Below are the code and all the weights of a small trained network. Each question names an input and a class and asks about switching units off, where a switched-off unit gives its printed mean instead of its output.

import numpy as np


def w(rows, s, z=0):
    codes = np.array(rows[::2]) - 128.0
    scale = np.full(codes.shape[1], s)
    scale[-1] = z or s
    return codes * scale


def f(y):
    return y / 2 * (1 + np.tanh(0.7978845608 * (y + 0.044715 * y**3)))


def log_softmax(a):
    a = a - a.max(-1, keepdims=True)
    return a - np.log(np.exp(a).sum(-1, keepdims=True))


def net(x, mask):
    res = np.array(x, float).reshape(1, 3) / 4 @ E
    y = f(res @ A[0][:, :-1].T + A[0][:, -1])
    res = res + np.where(mask, y, B[0][:, -1]) @ B[0][:, :-1]
    return log_softmax(res[-1] @ U[:, :-1].T + U[:, -1])


A, B = {}, {}
E = w([
[128,128,128],'x0',
[112,84,2],'x1',
[4,113,134],'x2',
],0.0075)
A[0] = w([
[13,160,242,130],'neuron 1',
[178,148,163,175],'neuron 2',
[151,137,103,93],'neuron 3',
[125,116,120,227],'neuron 4',
[197,121,31,156],'neuron 5',
[223,154,224,242],'neuron 6',
[110,119,130,252],'neuron 7',
[100,125,124,207],'neuron 8',
[117,138,135,129],'neuron 9',
[129,131,126,116],'neuron 10',
[186,126,45,163],'neuron 11',
[9,119,38,58],'neuron 12',
[109,117,112,187],'neuron 13',
[182,141,65,117],'neuron 14',
[42,124,54,79],'neuron 15',
[142,124,110,175],'neuron 16',
[176,148,160,173],'neuron 17',
[100,119,113,187],'neuron 18',
[197,157,161,197],'neuron 19',
],0.016,0.0036)
B[0] = w([
[173,1,76,245],'neuron 1',
[138,155,151,176],'neuron 2',
[87,123,149,132],'neuron 3',
[177,165,58,150],'neuron 4',
[66,171,60,200],'neuron 5',
[217,174,147,250],'neuron 6',
[218,161,30,159],'neuron 7',
[217,152,46,153],'neuron 8',
[137,119,125,131],'neuron 9',
[122,126,135,126],'neuron 10',
[85,172,60,189],'neuron 11',
[167,167,200,216],'neuron 12',
[184,160,71,148],'neuron 13',
[61,134,119,168],'neuron 14',
[155,160,180,192],'neuron 15',
[135,156,90,141],'neuron 16',
[141,157,143,173],'neuron 17',
[200,153,69,152],'neuron 18',
[145,179,134,193],'neuron 19',
],0.052,0.011)
U = w([
[184,192,192,254],'0',
[87,95,189,18],'1',
[133,2,83,159],'2',
[78,76,169,16],'3',
[86,97,183,10],'4',
[34,139,61,124],'5',
[81,113,187,32],'6',
],0.0063,0.00084)

Each question gives the input, the list of numbers given to net, and the class t.
The units are the neurons (one row each of A and B). Each row of codes is followed by its name. A weight is (code - 128) times the scale printed after its matrix; where a second scale follows, it is the last column's (A, B and U).
mask holds one flag per neuron, in row order. A switched-off neuron (its flag False) gives its mean, the last column of its row in B, instead of its output. The means were averaged over made-up inputs and are rounded, as every weight is.
A unit's drop is (log p(t) with every unit on - log p(t) with that unit switched off) / (log p(t) with every unit on - log p(t) with every unit switched off).
The circuit of an input: a set's keep is (log p(t) with only the set's units on - log p(t) with every unit switched off) / (log p(t) with every unit on - log p(t) with every unit switched off). Starting from the 12 units with the biggest drops (on a tie, the unit counted first), units are removed one at a time, each time the one whose removal leaves the highest keep (on an exact tie, the one counted first), for as long as the keep stays at least 0.8.
circuit, biggest first: the units of the circuit, biggest drop first
top k neurons: the k neurons with the biggest drops, biggest first
drop of u: that unit's drop, to one decimal
input [0,1,-2], class 5: circuit, biggest first	neuron 12; neuron 6
input [-7,-6,1], class 2: circuit, biggest first	neuron 1
input [-2,6,0], class 5: top 3 neurons	neuron 6; neuron 5; neuron 11
input [7,1,-8], class 5: top 4 neurons	neuron 5; neuron 11; neuron 12; neuron 14
input [6,-7,1], class 2: top 3 neurons	neuron 1; neuron 12; neuron 15
input [6,1,0], class 5: top 3 neurons	neuron 6; neuron 1; neuron 12
input [8,-5,1], class 2: top 2 neurons	neuron 1; neuron 12
input [0,0,5], class 2: top 2 neurons	neuron 1; neuron 6
input [6,1,-5], class 5: top 2 neurons	neuron 12; neuron 5
input [-5,-5,2], class 2: drop of neuron 1	0.3
input [3,0,2], class 2: drop of neuron 12	0.1
input [-7,-1,1], class 2: drop of neuron 6	0.2
